Below are the code and all the weights of a small trained network. Each question names an input and a target symbol and asks about switching units off, where a switched-off unit gives its printed mean instead of its output.

import numpy as np


def w(rows, s, z=0):
    codes = np.array(rows[::2]) - 128.0
    scale = np.full(codes.shape[1], s)
    scale[-1] = z or s
    return codes * scale


def norm(h):
    return h / np.sqrt((h * h).mean(-1, keepdims=True) + 1e-5)


def f(y):
    return y / 2 * (1 + np.tanh(0.7978845608 * (y + 0.044715 * y**3)))


def softmax(a):
    e = np.exp(a - a.max(-1, keepdims=True))
    return e / e.sum(-1, keepdims=True)


def log_softmax(a):
    a = a - a.max(-1, keepdims=True)
    return a - np.log(np.exp(a).sum(-1, keepdims=True))


def net(x, mask):
    ids = ['βγδεζηθλμξπστψω'.index(c) for c in x.split()]
    T = len(ids)
    res = E[ids] + P[:T]
    u = 0
    for l in range(2):
        q, k, v = (norm(res) @ M[l].T for M in (Q, K, V))
        z = softmax(np.where(np.tri(T) > 0, q @ k.T / 3**0.5, -1e9)) @ v
        res = res + np.where(mask[u], z, O[l][:, -1]) @ O[l][:, :-1]
        u += 1
        y = f(norm(res) @ A[l][:, :-1].T + A[l][:, -1])
        res = res + np.where(mask[u : u + 4], y, B[l][:, -1]) @ B[l][:, :-1]
        u += 4
    return log_softmax(norm(res)[-1] @ U[:, :-1].T + U[:, -1])


Q, K, V, O, A, B = {}, {}, {}, {}, {}, {}
E = w([
[58,82,148],'β',
[120,52,69],'γ',
[210,154,193],'δ',
[59,228,164],'ε',
[142,200,145],'ζ',
[155,122,120],'η',
[250,79,111],'θ',
[109,143,188],'λ',
[180,139,160],'μ',
[152,137,110],'ξ',
[98,40,142],'π',
[123,126,188],'σ',
[107,159,165],'τ',
[155,177,191],'ψ',
[83,175,74],'ω',
],0.02)
P = w([
[130,251,105],'0',
[118,253,131],'1',
[157,167,161],'2',
[102,200,105],'3',
[97,118,116],'4',
[46,17,165],'5',
],0.0075)
Q[0] = w([
[114,142,148],'0.h0',
[20,216,72],'0.h0',
[254,193,145],'0.h0',
],0.013)
K[0] = w([
[158,105,187],'0.h0',
[159,15,67],'0.h0',
[233,106,255],'0.h0',
],0.0093)
V[0] = w([
[113,55,1],'0.h0',
[28,44,52],'0.h0',
[97,42,208],'0.h0',
],0.0067)
O[0] = w([
[203,100,220,47],'0.h0',
[225,167,184,2],'0.h0',
[158,254,163,61],'0.h0',
],0.0088,0.0067)
A[0] = w([
[248,135,53,255],'0.n0',
[213,114,32,140],'0.n1',
[120,43,236,137],'0.n2',
[101,170,77,253],'0.n3',
],0.013,0.00095)
B[0] = w([
[3,212,168,191],'0.n0',
[102,160,18,232],'0.n1',
[116,42,151,169],'0.n2',
[163,28,158,253],'0.n3',
],0.012,0.0048)
Q[1] = w([
[55,130,93],'1.h0',
[178,167,31],'1.h0',
[255,149,85],'1.h0',
],0.0073)
K[1] = w([
[100,39,112],'1.h0',
[44,87,253],'1.h0',
[71,214,232],'1.h0',
],0.0063)
V[1] = w([
[152,162,106],'1.h0',
[21,247,114],'1.h0',
[59,97,232],'1.h0',
],0.016)
O[1] = w([
[180,138,106,3],'1.h0',
[255,91,233,227],'1.h0',
[22,204,223,30],'1.h0',
],0.015,0.0025)
A[1] = w([
[222,130,143,50],'1.n0',
[62,182,125,45],'1.n1',
[75,4,208,20],'1.n2',
[69,185,41,2],'1.n3',
],0.015,0.00087)
B[1] = w([
[139,236,84,159],'1.n0',
[172,88,168,163],'1.n1',
[161,14,183,254],'1.n2',
[121,7,199,239],'1.n3',
],0.013,0.0073)
U = w([
[102,153,131,130],'β',
[167,135,135,80],'γ',
[46,130,77,82],'δ',
[171,128,143,106],'ε',
[110,116,117,65],'ζ',
[149,64,56,202],'η',
[250,130,95,189],'θ',
[157,117,154,69],'λ',
[77,140,96,82],'μ',
[160,112,75,93],'ξ',
[44,171,118,253],'π',
[138,117,151,45],'σ',
[115,120,150,107],'τ',
[116,116,146,60],'ψ',
[123,118,111,51],'ω',
],0.012,0.0059)

Each question gives the input, a string of symbols that net reads in full, and the target symbol t.
The units are the heads (3 rows each of Q, K, V and O) and the neurons (one row each of A and B). Each row of codes is followed by its name. A weight is (code - 128) times the scale printed after its matrix; where a second scale follows, it is the last column's (O, A, B and U).
mask holds one flag per unit, layer by layer, with each layer's heads first. A switched-off unit (its flag False) gives its mean, the last column of its rows in O or B, instead of its output. The means were averaged over made-up inputs and are rounded, as every weight is.
A unit's drop is (log p(t) with every unit on - log p(t) with that unit switched off) / (log p(t) with every unit on - log p(t) with every unit switched off).
The circuit of an input: a set's keep is (log p(t) with only the set's units on - log p(t) with every unit switched off) / (log p(t) with every unit on - log p(t) with every unit switched off). Starting from all 10 units, units are removed one at a time, each time the one whose removal leaves the highest keep (on an exact tie, the one counted first), for as long as the keep stays at least 0.8.
units of the circuit, in order: the units of the circuit, biggest drop first
most important unit: the unit with the biggest drop
k most important neurons: the k neurons with the biggest drops, biggest first
k most important neurons of layer l: the k neurons of layer l with the biggest drops, biggest first
drop when u is switched off: that unit's drop, to one decimal
input η π π η, target π: most important unit => 1.h0
input θ η θ η, target θ: 3 most important neurons of layer 0 => 0.n0; 0.n2; 0.n1
input γ π θ, target π: units of the circuit, in order => 1.h0; 0.h0
input θ γ π η, target π: units of the circuit, in order => 0.h0; 0.n0
input θ θ θ θ θ, target θ: 2 most important neurons of layer 0 => 0.n1; 0.n0
input θ θ θ σ, target θ: 2 most important neurons of layer 1 => 1.n0; 1.n3
input η θ ε, target θ: 2 most important neurons of layer 0 => 0.n1; 0.n2
input θ β ψ θ θ η, target θ: 2 most important neurons of layer 0 => 0.n1; 0.n3
input ψ η θ ψ, target θ: 2 most important neurons => 0.n2; 1.n0
input θ η σ θ ζ, target θ: 2 most important neurons of layer 1 => 1.n0; 1.n3
input η η θ ζ, target θ: 2 most important neurons of layer 0 => 0.n2; 0.n0
input η ε θ γ, target θ: 2 most important neurons of layer 0 => 0.n1; 0.n3
input η θ σ, target θ: 2 most important neurons of layer 0 => 0.n2; 0.n1
input θ θ ψ θ ε, target θ: most important unit => 1.h0
input θ θ θ, target θ: drop when 0.n0 is switched off => 0.4
input θ θ θ λ, target θ: drop when 1.n0 is switched off => 0.1
